Below are the code and all the weights of a small trained network. Each question names an input and a class and asks about switching units off, where a switched-off unit gives its printed mean instead of its output.

import numpy as np


def w(rows, s, z=0):
    codes = np.array(rows[::2]) - 128.0
    scale = np.full(codes.shape[1], s)
    scale[-1] = z or s
    return codes * scale


def norm(h):
    return h / np.sqrt((h * h).mean(-1, keepdims=True) + 1e-5)


def f(y):
    return y / 2 * (1 + np.tanh(0.7978845608 * (y + 0.044715 * y**3)))


def log_softmax(a):
    a = a - a.max(-1, keepdims=True)
    return a - np.log(np.exp(a).sum(-1, keepdims=True))


def net(x, mask):
    res = np.array(x, float).reshape(1, 6) / 4 @ E
    u = 0
    for l in range(4):
        y = f(norm(res) @ A[l][:, :-1].T + A[l][:, -1])
        res = res + np.where(mask[u : u + 7], y, B[l][:, -1]) @ B[l][:, :-1]
        u += 7
    return log_softmax(norm(res)[-1] @ U[:, :-1].T + U[:, -1])


A, B = {}, {}
E = w([
[132,88,95,197,145],'x0',
[232,69,207,120,58],'x1',
[229,202,45,56,162],'x2',
[196,169,117,229,51],'x3',
[170,245,189,86,253],'x4',
[98,155,169,37,37],'x5',
],0.0061)
A[0] = w([
[100,34,152,28,101,73],'0.n0',
[254,74,173,180,155,16],'0.n1',
[109,110,82,12,20,1],'0.n2',
[248,114,142,141,135,17],'0.n3',
[131,243,167,115,157,138],'0.n4',
[188,137,114,145,80,86],'0.n5',
[91,106,158,163,44,13],'0.n6',
],0.0084,0.0028)
B[0] = w([
[156,223,158,128,133,245],'0.n0',
[213,161,134,253,88,227],'0.n1',
[140,137,61,44,30,240],'0.n2',
[202,135,220,179,98,189],'0.n3',
[66,226,128,140,149,252],'0.n4',
[210,229,49,116,140,167],'0.n5',
[42,86,253,133,65,197],'0.n6',
],0.0064,0.0029)
A[1] = w([
[232,90,112,150,52,137],'1.n0',
[232,96,214,26,90,106],'1.n1',
[124,1,94,109,117,31],'1.n2',
[236,56,164,83,132,101],'1.n3',
[102,198,213,83,34,103],'1.n4',
[191,75,161,162,91,28],'1.n5',
[220,99,216,132,177,6],'1.n6',
],0.0063,0.0018)
B[1] = w([
[94,133,176,167,104,239],'1.n0',
[86,129,38,103,160,230],'1.n1',
[111,249,106,253,119,141],'1.n2',
[127,142,170,212,139,164],'1.n3',
[107,42,55,164,171,254],'1.n4',
[175,173,168,141,132,165],'1.n5',
[231,178,153,28,105,165],'1.n6',
],0.0061,0.0027)
A[2] = w([
[45,52,255,140,10,2],'2.n0',
[212,166,139,139,139,93],'2.n1',
[52,104,220,236,151,124],'2.n2',
[120,55,98,224,110,161],'2.n3',
[117,133,86,228,175,81],'2.n4',
[146,218,92,252,133,124],'2.n5',
[199,161,118,6,241,124],'2.n6',
],0.0062,0.0027)
B[2] = w([
[111,64,171,141,113,235],'2.n0',
[143,152,136,175,47,166],'2.n1',
[188,161,94,56,114,224],'2.n2',
[149,81,124,61,154,207],'2.n3',
[136,152,81,144,118,157],'2.n4',
[110,161,112,188,150,225],'2.n5',
[5,138,194,117,123,252],'2.n6',
],0.011,0.0033)
A[3] = w([
[1,58,130,125,121,244],'3.n0',
[132,107,80,79,74,5],'3.n1',
[87,52,56,199,122,155],'3.n2',
[140,184,64,86,54,106],'3.n3',
[117,168,73,81,103,133],'3.n4',
[103,55,11,189,233,10],'3.n5',
[123,99,110,148,58,152],'3.n6',
],0.0092,0.0023)
B[3] = w([
[203,88,175,149,121,254],'3.n0',
[157,170,98,127,75,146],'3.n1',
[167,108,176,115,199,174],'3.n2',
[83,99,50,115,96,164],'3.n3',
[122,140,87,237,93,159],'3.n4',
[199,100,49,80,193,160],'3.n5',
[120,109,172,2,171,172],'3.n6',
],0.0085,0.0069)
U = w([
[83,127,203,116,155,175],'0',
[177,82,59,128,220,108],'1',
[43,185,165,80,182,5],'2',
[98,128,53,91,46,142],'3',
[88,198,92,201,164,145],'4',
[147,24,211,105,93,179],'5',
[216,155,172,249,84,55],'6',
],0.017,0.0027)

Each question gives the input, the list of numbers given to net, and the class t.
The units are the neurons (one row each of A and B). Each row of codes is followed by its name. A weight is (code - 128) times the scale printed after its matrix; where a second scale follows, it is the last column's (A, B and U).
mask holds one flag per neuron, layer by layer. A switched-off neuron (its flag False) gives its mean, the last column of its row in B, instead of its output. The means were averaged over made-up inputs and are rounded, as every weight is.
A unit's drop is (log p(t) with every unit on - log p(t) with that unit switched off) / (log p(t) with every unit on - log p(t) with every unit switched off).
The circuit of an input: a set's keep is (log p(t) with only the set's units on - log p(t) with every unit switched off) / (log p(t) with every unit on - log p(t) with every unit switched off). Starting from the 12 units with the biggest drops (on a tie, the unit counted first), units are removed one at a time, each time the one whose removal leaves the highest keep (on an exact tie, the one counted first), for as long as the keep stays at least 0.8.
circuit, biggest first: the units of the circuit, biggest drop first
most important unit: the unit with the biggest drop
k most important neurons: the k neurons with the biggest drops, biggest first
drop when u is switched off: that unit's drop, to one decimal
input [7,1,-1,0,6,2], class 4: circuit, biggest first -> 3.n0, 2.n5
input [-7,-4,-2,4,-6,6], class 5: circuit, biggest first -> 2.n0, 3.n0
input [7,-5,-3,-8,-6,5], class 5: circuit, biggest first -> 3.n0
input [-6,0,-7,1,6,-2], class 2: circuit, biggest first -> 2.n2, 3.n0
input [8,1,0,5,8,7], class 4: circuit, biggest first -> 0.n4, 3.n0
input [-8,-4,-1,6,-8,4], class 5: 2 most important neurons -> 0.n6, 2.n0
input [1,-2,7,0,3,-2], class 4: 3 most important neurons -> 3.n6, 0.n4, 2.n3
input [8,-2,-8,-4,-6,-5], class 1: 3 most important neurons -> 3.n5, 1.n2, 2.n6
input [4,-4,-7,5,-2,-2], class 5: 2 most important neurons -> 0.n6, 2.n0
input [-7,6,1,1,8,-1], class 2: 4 most important neurons -> 2.n6, 3.n0, 0.n4, 1.n1
input [2,-4,1,2,5,5], class 4: 2 most important neurons -> 0.n4, 3.n6
input [0,-4,1,2,-3,1], class 1: 2 most important neurons -> 2.n6, 2.n2
input [0,-3,-8,-8,-4,-7], class 1: 2 most important neurons -> 3.n5, 2.n6
input [1,3,1,-3,-3,2], class 3: most important unit -> 0.n2
input [1,0,4,2,-6,-2], class 1: drop when 3.n2 is switched off -> 0.2
input [0,5,3,6,-2,8], class 3: drop when 0.n5 is switched off -> 0.3
input [2,0,2,6,4,4], class 4: drop when 3.n0 is switched off -> 0.2
input [5,5,5,-3,-4,6], class 3: drop when 0.n2 is switched off -> 0.0
